Here is a tiny trained network, its code and every weight. The questions are about switching its units off for an input and a target symbol, where a switched-off unit gives its printed mean instead of its output.

import numpy as np


def w(rows, s, z=0):
    codes = np.array(rows[::2]) - 128.0
    scale = np.full(codes.shape[1], s)
    scale[-1] = z or s
    return codes * scale


def f(y):
    return y / 2 * (1 + np.tanh(0.7978845608 * (y + 0.044715 * y**3)))


def softmax(a):
    e = np.exp(a - a.max(-1, keepdims=True))
    return e / e.sum(-1, keepdims=True)


def log_softmax(a):
    a = a - a.max(-1, keepdims=True)
    return a - np.log(np.exp(a).sum(-1, keepdims=True))


def net(x, mask):
    ids = ['αβγδζηθλξστψω'.index(c) for c in x.split()]
    T = len(ids)
    res = E[ids] + P[:T]
    r = res
    for j in range(3):
        rows = slice(2 * j, 2 * j + 2)
        q, k, v = (r @ M[0][rows].T for M in (Q, K, V))
        z = softmax(np.where(np.tri(T) > 0, q @ k.T / 2**0.5, -1e9)) @ v
        o = O[0][rows]
        res = res + np.where(mask[j], z, o[:, -1]) @ o[:, :-1]
    y = f(res @ A[0][:, :-1].T + A[0][:, -1])
    res = res + np.where(mask[3:7], y, B[0][:, -1]) @ B[0][:, :-1]
    return log_softmax(res[-1] @ U[:, :-1].T + U[:, -1])


Q, K, V, O, A, B = {}, {}, {}, {}, {}, {}
E = w([
[129,173,129,58,226,116],'α',
[151,151,148,202,76,133],'β',
[227,179,81,100,102,96],'γ',
[45,178,170,127,187,126],'δ',
[146,196,39,180,113,132],'ζ',
[175,105,146,205,178,86],'η',
[123,255,83,78,143,139],'θ',
[41,148,70,143,190,118],'λ',
[141,88,64,146,65,94],'ξ',
[141,116,160,94,111,35],'σ',
[67,167,81,21,129,125],'τ',
[211,124,39,166,157,107],'ψ',
[60,125,82,136,98,62],'ω',
],0.021)
P = w([
[147,190,176,192,102,9],'0',
[149,107,103,120,115,99],'1',
[142,111,112,117,112,98],'2',
[141,119,112,109,112,91],'3',
[148,123,107,122,108,90],'4',
[146,125,106,120,108,84],'5',
[147,127,109,126,105,77],'6',
],0.014)
Q[0] = w([
[135,60,146,116,103,196],'head 0',
[138,191,75,150,112,74],'head 0',
[124,163,75,143,125,11],'head 1',
[163,82,123,129,173,201],'head 1',
[139,82,161,120,137,225],'head 2',
[133,214,81,159,127,155],'head 2',
],0.012)
K[0] = w([
[122,58,37,76,106,214],'head 0',
[110,179,150,164,126,22],'head 0',
[139,194,135,160,163,57],'head 1',
[123,33,92,81,130,202],'head 1',
[142,46,139,82,198,254],'head 2',
[151,198,100,151,138,101],'head 2',
],0.011)
V[0] = w([
[68,160,202,78,119,115],'head 0',
[134,160,176,108,243,108],'head 0',
[235,70,103,43,185,115],'head 1',
[74,102,2,95,167,165],'head 1',
[79,186,196,109,30,106],'head 2',
[147,220,133,84,154,159],'head 2',
],0.0088)
O[0] = w([
[154,2,139,204,75,108,160],'head 0',
[144,176,181,216,135,137,165],'head 0',
[163,74,150,136,168,20,21],'head 1',
[185,154,53,164,96,86,1],'head 1',
[162,41,74,78,140,157,243],'head 2',
[196,137,114,84,229,217,150],'head 2',
],0.0088,0.0098)
A[0] = w([
[146,162,96,131,232,57,75],'neuron 0',
[206,137,213,59,59,161,132],'neuron 1',
[179,130,96,167,113,141,3],'neuron 2',
[35,72,32,215,253,183,65],'neuron 3',
],0.0058,0.0052)
B[0] = w([
[141,76,58,77,92,40,163],'neuron 0',
[157,91,183,75,119,155,196],'neuron 1',
[62,148,112,89,141,87,121],'neuron 2',
[170,235,201,97,34,2,253],'neuron 3',
],0.0086,0.0041)
U = w([
[146,104,136,59,241,101,174],'α',
[139,125,178,160,80,214,179],'β',
[254,163,163,47,86,162,44],'γ',
[41,169,189,134,206,170,187],'δ',
[130,207,32,184,106,160,253],'ζ',
[156,99,143,207,193,83,220],'η',
[115,221,64,78,192,216,52],'θ',
[94,216,132,107,86,33,20],'λ',
[77,55,23,117,69,147,139],'ξ',
[116,39,195,72,87,94,61],'σ',
[54,106,112,49,142,206,52],'τ',
[183,104,9,167,148,91,190],'ψ',
[28,84,34,123,111,81,212],'ω',
],0.0083,0.0045)

Each question gives the input, a string of symbols that net reads in full, and the target symbol t.
The units are the heads (2 rows each of Q, K, V and O) and the neurons (one row each of A and B). Each row of codes is followed by its name. A weight is (code - 128) times the scale printed after its matrix; where a second scale follows, it is the last column's (O, A, B and U).
mask holds one flag per unit, heads first, then neurons. A switched-off unit (its flag False) gives its mean, the last column of its rows in O or B, instead of its output. The means were averaged over made-up inputs and are rounded, as every weight is.
A unit's drop is (log p(t) with every unit on - log p(t) with that unit switched off) / (log p(t) with every unit on - log p(t) with every unit switched off).
The circuit of an input: a set's keep is (log p(t) with only the set's units on - log p(t) with every unit switched off) / (log p(t) with every unit on - log p(t) with every unit switched off). Starting from all 7 units, units are removed one at a time, each time the one whose removal leaves the highest keep (on an exact tie, the one counted first), for as long as the keep stays at least 0.8.
units of the circuit, in order: the units of the circuit, biggest drop first
most important unit: the unit with the biggest drop
which heads matter: for each layer, one digit per head in row order, 1 if its drop is at least 0.15 and else 0, layers parted by /
drop of u: that unit's drop, to one decimal
input σ γ ω γ, target σ: units of the circuit, in order => [head 1; head 2]
input η δ ω δ λ, target δ: units of the circuit, in order => [head 1; head 0]
input γ λ β ω, target α: units of the circuit, in order => [head 1; head 2]
input γ γ δ ξ θ θ, target α: units of the circuit, in order => [head 1]
input λ α δ ζ γ, target ζ: units of the circuit, in order => [head 1; head 2]
input σ β γ θ β η, target σ: units of the circuit, in order => [head 1; head 2]
input τ ζ λ η ξ, target ψ: which heads matter => 010
input γ ζ γ δ ξ γ, target α: which heads matter => 010
input δ α α ζ, target β: units of the circuit, in order => [head 0; head 1]
input α γ θ λ ψ, target η: which heads matter => 110
input α ψ γ ζ ω θ ζ, target η: which heads matter => 110
input α ξ η, target η: units of the circuit, in order => [head 1; head 0]
input ξ γ λ λ α, target ω: units of the circuit, in order => [head 2; head 1; neuron 0; head 0]
input λ ζ θ η λ, target ζ: most important unit => head 1
input ω θ δ ζ, target ξ: units of the circuit, in order => [head 2; head 0]
input σ ω ω σ α θ δ, target σ: which heads matter => 111
input β γ λ σ, target τ: units of the circuit, in order => [head 1; head 0]
input β σ θ α γ γ γ, target τ: units of the circuit, in order => [head 1; neuron 3]
input δ β ξ, target β: which heads matter => 110
input ζ λ ψ λ β ψ, target θ: most important unit => head 0
input δ λ θ η ψ α σ, target β: units of the circuit, in order => [head 1; head 0]
input σ λ τ, target σ: units of the circuit, in order => [head 1; head 0]
input ψ γ λ ζ α δ ξ, target λ: which heads matter => 111
input λ γ η λ γ η θ, target ζ: drop of head 1 => 1.0
input γ γ τ λ, target α: drop of head 0 => 0.2
input γ γ τ δ, target α: drop of neuron 1 => 0.0
input λ γ α δ ζ ξ, target ζ: most important unit => head 1
input β ω λ δ, target τ: drop of head 2 => 0.4
